Each row has a class, written as a number after it.
[-14 -12   3 -33 -23  -7  -3  31 -56  39  44  21 -34  -5  67 -19  46  19
 -16 -13   5 -42 -21  50  11  27   3 -42 -36 -46 -20 -25 -10  22  -7   0
 -75] : 6
[ 16  30  15 -19  13   8  51  -3  47 -53 -41   2 -42  -6  35 -20  51  20
  15 -33 -48 -61 -37  23 -22 -37 -32  29   4  -6 -40   0 -17 -62  17 -65
  21] : 4
[  1  -8  23 -24 -14 -16  41  -7  75 -69 -42  -8 -39   3  65  17  38   6
   4 -39 -68 -37 -42  -6 -35 -47 -35  28  30  36  -2  23   8 -44   7 -52
  35] : 4
[ -7 -54  -4 -37 -20  11   5  33  17 -15  19  37 -21   5  48 -61  47  20
 -10 -24  -5 -41  24  58 -27 -20  -4 -19 -31  19 -24 -59   6  27  62  -6
 -90] : 3
[ 21 114   5 -20 -20  -2 -12  19 -19 -26  -9 -40 -10  33  73  24   7  39
 -49 -11  21  20 -47  10 -29  15  -2  18   3  -6  -5 -48  17 -31 -29  -3
  22] : 8
[ 23  73 -71   3 -15  12   0   4 -13 -73 -35 -11 -27   5  33  13  46  32
 -22 -45 -33  18 -46  -7 -51 -22   3  48  -7  -7  32   4  18 -51 -30 -27
  47] : 4
[ -4 100 -65   9 -24  13  62  28  50 -18  -2  13 -36 -49  63 -30  21  -2
 -38 -18   5 -23 -70  11 -36  -1 -18  14 -18   1  50   7   6 -19 -43 -33
 -14] : 7
[ -3  47  67 -29   8   6 -56   3  24 -61  14 -31 -28  -2  51   4  17 -15
 -14 -16   4  21 -18  -6   4 -15 -34  40   6  36   4 -17 -12 -25 -43  28
 -41] : 2
[-18  10 -42 -29   6  22 -14  29 -18 -47 -10  24 -58  15  60 -45  65  34
   0 -67 -38 -33 -28  46 -26 -19  16  18 -68 -43  49 -21 -40  -1  25 -14
 -21] : 1
[ 43  46  48 -17  40 -16  22 -22  -7   4  19 -32 -39  -4  20 -10  17 -35
 -67 -37   1   3 -15 -26  53  -8 -20  -4  40  50  25  17  31  21 -32  -6
 -25] : 1
[-15  70 -14  17 -14  24  18  -4  19   5  21  21 -34   3  30 -10  24  11
 -48   6  35  38  -8   1 -13  18   8   4 -19   3  46 -27  19  20 -33  33
 -32] : 7
[-79 -11 -26 -24 -16 -17 -32  55  -1   5  28 -14 -27  -8  60 -40   5 -13
 -17 -41  13  -9 -19  24 -29 -33  34   3 -43 -24  70   0 -31  53  45 -14
 -58] : 5
[ 32  63  36   6 -11 -21  -3  45  37  45  16   3 -27   3  60  10  47 -23
 -55 -29  17 -28 -12  15  16  29 -24 -50  -2   3  37 -28  23 -25 -92   4
  -6] : 0
[ 40 108  21 -48 -58   2 -46  30 -34  -4  12 -31  -8   2  60   9 -33 -24
 -61 -20 -19  41 -14  -8 -33  68  17  17  -3 -24  84   8  61 -15  -1  22
  12] : 7
[-27 -13  28 -40   2  -7  -1  62  17 -36  29  41  -8  -5  17 -33  18  10
   1 -10   2 -41  16  53   4  22 -13  29 -36 -14 -28 -22 -40   8  32 -19
 -82] : 6
[ 44  66  73 -19 -27 -36 -13   8 -43  -6   3 -42 -13  11   9  33  -2 -11
 -90 -17  45 -19 -30 -67  -6   3 -28  23  27  -7 -66 -78   8 -37 -39 -40
   6] : 0
[  4 -15  -5 -32  -9  35  -8  20 -61 -24  38  44  -4 -19   9 -56  32  22
 -16 -26 -36   0   4  62  -8  17  14  -5 -54 -39  17 -62  -4  58  56 -20
 -59] : 1
[ 25  66 -54  20 -29 -14  32   4  51 -18 -28  -9  -4 -40  37 -19   8   2
 -15 -20 -36 -52 -60  26 -15 -31 -27  -1   5   2  35  15 -11 -48 -23 -26
  16] : 3
[-37  86  36   4  13 -21  28  31  55 -33  32 -21 -64   3  75   3  -8  15
 -56   2  23  14 -45 -34 -19  -1  -8  17  37   2  27 -72  -7  40 -20   3
 -32] : 1
[ 17  83 -58  28 -25  21 -31  43  18 -63 -50 -20 -25 -39  22  -7   2 -10
  11 -50 -12 -74 -31  11 -40 -20 -27  53 -10 -11  11  27   5 -65 -44 -35
  30] : 7
[-85 -28 -13 -28 -33 -21  18   5 -27 -11  29  20  -6 -30  62 -32  54  37
  -9  -8  -8 -27 -17  43 -37  -3 -13   5 -18 -19 -14 -24 -31  41  21 -57
 -26] : 4
[-27  11 -24  -4 -31 -21  14  32  -7 -53  21  23 -26  11  36 -13  -5   4
 -69 -37 -33 -15 -36  28 -13 -36  22  17 -21  -1  76 -19 -50  35  18 -10
 -84] : 6
[  4  72 -44 -24 -26  18  14  45  34 -71 -23 -15 -33 -24  37  17  13  11
   2 -13 -41 -43 -82  -5 -71   8 -17  35  -5 -56   3 -33  -8 -33 -24 -32
  18] : 8
[  9  56  35 -16 -31 -22   8  17   8  38   7  -3 -19  -5  54  -2  27  20
 -66 -22  55 -24  16 -22  -6  -4 -22 -30   2  13   0 -63  -6  -5 -45   0
  -7] : 0
[-16  11 -60   0  -6  -5 -53  49 -66   2   8 -15  21  15  41 -18 -26  14
 -51 -47  23   2  36  54 -24 -12  56  -3 -24 -20  86  22   3   7  15  23
 -52] : 8
[ -40   32   11   -9   16    5   -2   71   49    5   36  -32  -47  -19
   60  -10   10  -21   20   -2   55   -3  -34    5  -11   15  -19   -1
   12  -33   -9  -22   31   -2  -48   17 -107] : 8
[ -6   4  34  -9 -19 -17 -17  38  29 -12  23 -11 -34 -28  31  12  12   8
 -13 -28   4 -33 -27   3  29 -44 -29 -11   0   4 -16 -15  -8  -1 -41  -1
 -74] : 5
[-31 -14  -1 -31 -31  -3   0  56 -10   4   7  27 -24  16  38 -48  21  -2
 -13 -53  24 -12 -13  23 -43 -10  18  -2 -63 -53  21 -60 -32   3  49 -38
 -52] : 0
[-14  82   2  26  -5  -4 -22  77  40  38  14 -37 -27 -20  63   3  -7 -38
  31 -56   9 -13 -19   5 -17  30 -19  11 -32 -43  67  40  41 -13 -15 -20
  -3] : 7
[ 11  44 -41  -9  11   9  24   4  48 -40 -24  31  12   2 -11 -35  53 -26
 -26  14   0 -27 -13  26 -14  21 -17  26 -16  31  18 -11 -25 -37 -49 -26
  52] : 0
[-13  75  66   0 -70 -50 -35  35  16 -23 -11 -70 -46 -44  78  52  10 -25
 -38 -65  -3 -10 -46 -53 -19 -20 -44  22  45  11  43 -12  70  12 -56 -15
 -52] : 6
[-14 109 -75  29  14  -6  27  51  38 -55  -7  -1 -50  20  77  -6  42  51
 -39 -33  12 -35 -37  36 -44 -43 -23  20 -17   0   8 -28  -8 -37 -41 -50
  -4] : 4
[ 26 -29  15 -54  15  34 -49  42 -59 -63  23   1 -44 -12   7 -29   1  12
  12 -80  -7   6  -9  -1 -16 -38   6  34 -37 -33 -39 -13 -16 -19  53  -6
 -94] : 2
[-46  31  31 -47 -13 -20  11  20  60   2   8 -25 -56  -5  74 -30  29 -21
  25  -9 -12  -4   5  12  -7  14 -25 -11  29   0  59  14  18   6 -25  10
 -42] : 4
[ 35  64  23   4   1 -22   0  46  32  -7  11 -22 -60  15  18  10  54  -2
 -13 -57   2  13 -40 -19   7  23 -19  14  -2 -19   5 -30  33 -21 -37   2
 -43] : 3
[ -6  78 -91 -15 -26  -2  12  15  44 -72 -34 -20 -33 -17  63 -17   5   5
 -31  -7 -21 -14 -83  19 -41 -54   4  16  12  18  48  27  21 -32 -28 -21
  15] : 5
[ -11  -22  -14  -45    0  -29    4   34  -22  -36    3    9  -13   15
  -14  -84   -2   -1  -12  -35   21  -36    7   39   10  -12   10   43
  -29  -17   -9  -13  -61  -24   56  -23 -108] : 3
[  9  50  66 -24   0 -14  13  45  57   3  10 -34 -36 -14  48  -7 -33 -34
   5 -24  20  14 -14 -30 -22   5 -25  -5  12  -4  36 -31  19   0 -13  -7
 -48] : 2
[  5  61 -81  40 -45   0  26 -40  62 -44 -74   4  32 -46  -9 -31 -15   0
  14  41 -48 -42 -43  52 -38 -19  -7  13  21 -16  53  21 -11 -64 -20 -10
  67] : 3
[  3  46 -13 -11  23  25  34   1  65 -42 -41  11 -54 -32 -20 -42   3 -19
  30 -13   0 -27 -23   7 -29 -20 -23   6   6  -9  10   8 -12 -22 -14 -24
   0] : 2
[  6  62 -73 -45 -34 -20  22 -29  26 -53 -51 -13  -2  12  23 -18   8  16
 -12  30  -1 -10 -34  12  -9 -17 -16   1  28  72  10  24  13 -17 -52 -15
  77] : 5
[ 14  30 -41 -40  11 -11   8 -50  -6 -48 -44 -34  14  30  12 -21 -37 -19
  21  30 -24 -34 -25   4 -17 -25 -19  28   3  27   6  38 -54 -55  -2 -26
  80] : 2
[ -1 -51  -5   4 -24  -6 -20 -33 -78  35 -19  17  46  -5 -10 -32  22  -3
   4  12  -2 -28  51  78  17  12  21 -24 -14  -2   6  19  31  15  19  -8
 -14] : 6
[ 12  24 -90  29  -9 -10  78 -29  59 -11 -40   7  -3 -50   4 -63  65 -31
 -18  23 -29 -76 -40  48 -16 -22 -22  -8   6  22  54   8  10 -30 -56 -31
 -26] : 3
[  0  19 100 -47  22 -50 -19  23   4 -38  28 -43 -55  -8  59   0  29 -31
 -57 -38  13 -10 -22 -21  25   7 -25  26  48  41   1  -3  -2 -13 -63   0
 -90] : 2
[ 24  22  83  -1 -10   5  29  15  48   1  13   9 -22   3  30   5   1  20
  13   0  15  28  -4 -14  -2   2 -23 -16 -12  -1   1 -94 -11  -6 -33  21
 -52] : 2
[  2 -53  13 -29 -21 -26 -12  22 -33  23  -4   0  -1  21  48 -27  56  18
 -16 -35 -16 -47  29  48   9 -22  22 -25 -43  13  31 -32  -6  12   6 -10
 -47] : 5
[ -3 -31  -6 -27  -5  32  -8  42 -12 -11  24  58 -44  44  40 -41  73  44
 -18 -30  32  -9  27  44 -16 -14  15 -25 -54 -11 -34 -94 -14   6  13  18
 -72] : 0
[-26 -37  -2 -21  13  13 -68  31 -53 -40  29 -10 -21  42  31 -11  49 -10
 -14 -33 -35 -23  37  44 -36 -14  12  33 -46 -37   9 -18  10   9  51 -16
 -59] : 4
[ -6  88 -12 -42 -46  11  -2  52  47 -46  36  -6 -43 -26  63  -7 -30  -5
 -22 -11  -1  12 -32 -23 -20   1 -30  36 -19 -19  53  -7   8 -17 -21  29
 -93] : 7
[ -5  11  20  -4 -10  38   6  63  43 -43  -3  45 -11 -29  59 -59   6  17
  17 -50   3  -5 -25  73 -48 -23  -8  -9 -48   7   0 -59 -20   0  39 -44
 -42] : 2
[ 22  55 -20  42 -16 -20  11  11  14  23   0 -24 -12 -16  14 -30  44 -17
 -31 -10  42 -16  -4  11  13   1 -24 -16  14  36  26 -47  30   0 -83   9
 -52] : 3
[ 13  50 -58 -14  -7  -5  49  46  41  -1 -27  27 -47   1  22 -45  60  -3
  -5 -20  16 -63 -24  26 -25  12 -17 -23 -26 -26  20 -34  -5 -40 -63 -36
  -6] : 0
[  1  84  29 -52 -10 -20  16  45  83   5  18 -32 -25   2  69  27 -21 -37
 -20 -14 -11  -2 -44 -16  -6  23 -43  -5  -3 -11  64  28  11 -18 -37   5
 -21] : 8
[ 33  66  97 -18  -2 -20 -24  37   8  13   6 -23 -45 -18  31  28  26 -39
 -63 -64  30 -18 -29 -30  18  16 -36  14   1  -5 -23   6  31 -22 -30 -23
 -41] : 6
[-35  -7 -13 -37  16   9 -48  32 -36 -40  18 -11 -40 -13  27 -40 -16  -5
  15 -46   0 -43 -14  20 -25 -44  -5  24 -37 -45  -7   9 -63  -6  40 -21
 -59] : 2
[-10   7 -25 -43   9  -5   8  73  32 -15  -1  23 -57  11  36 -51  49   0
  -5 -65   3  -7 -27  45   0  -8  25  -2 -55 -21  55  11  -9 -13   3 -11
 -75] : 5
[ 14 -28  -6 -45  -9  35 -28  34 -52 -26  24   2 -32 -11  44 -42 -16   2
  17 -50   1 -26 -29  11 -33 -49  -4  -2 -61 -46 -27 -42 -43 -15  50 -17
 -83] : 2
[-11  92 -91  19   7  26  12  18  38 -63 -61 -36 -21 -13  10 -17   5  -8
  -6 -12   5 -45 -32  12 -75 -45  -5  45  -6 -27  37  -1  20 -35  -7 -35
  10] : 8
[ 23  32 -65 -14 -15  31  24   9  50 -39 -33  50 -20  -9  -4 -26  12  -5
 -10 -19   4 -44 -36  19 -24 -30 -33 -18 -12  23 -28  10 -19 -37 -26 -36
  61] : 0
[ 17  51 -27  39   9  23 -27  30  44 -63 -41  -3  -8 -11  31  -3  -1 -17
  -4 -18 -16 -21 -28  28 -41  -9  -5  28   2   0  31  -6  35 -35 -23 -21
  46] : 1
[-11  72   7 -32 -17 -19 -15  33  -9 -12  10 -59 -33  -4  57  18   0   0
 -26 -10  12  -2 -29 -13 -25  12  -5  16  20 -47  28 -15  41 -14 -30  11
 -63] : 8
[-66  29 110   9   8 -33 -12  46  82  30  24 -31 -35 -48  58   5 -17 -29
  33 -15  31   9 -21 -19  -5  29 -20  -1  32 -24  34  -3 -23  12 -34   6
 -24] : 2
[-19 -45  55 -38 -32 -24 -43  32 -57 -39  35 -24 -11  18  54  -4   0 -21
 -28 -40 -53 -62 -12  26 -10  -5  -5  44 -23 -14  -8 -11 -16  10  61 -45
 -67] : 7
[  6 -28   5 -10 -23  -5   3  47  -1  -6 -10  21 -24 -23  28 -61  61   6
  -1 -44  14 -59 -14  50 -21   8  -5  -3 -24 -10 -41 -59 -10 -14  10 -37
 -60] : 3
[  -9  108 -108  -31  -19   12   81   -1   67  -45  -63  -10  -34  -20
   23  -71    8   -7  -11   25   20  -54  -27   21  -47  -16  -18   -1
   18   24   76  -18  -18  -15  -66   -9   -9] : 8
[ 19  57  48 -33 -20 -41 -21  54   7 -19  20 -44 -68   8  45  27  33 -14
 -40 -57   6 -10 -30 -46   7  -2 -29  14  19 -28  12 -33  37 -30 -61   0
 -78] : 0
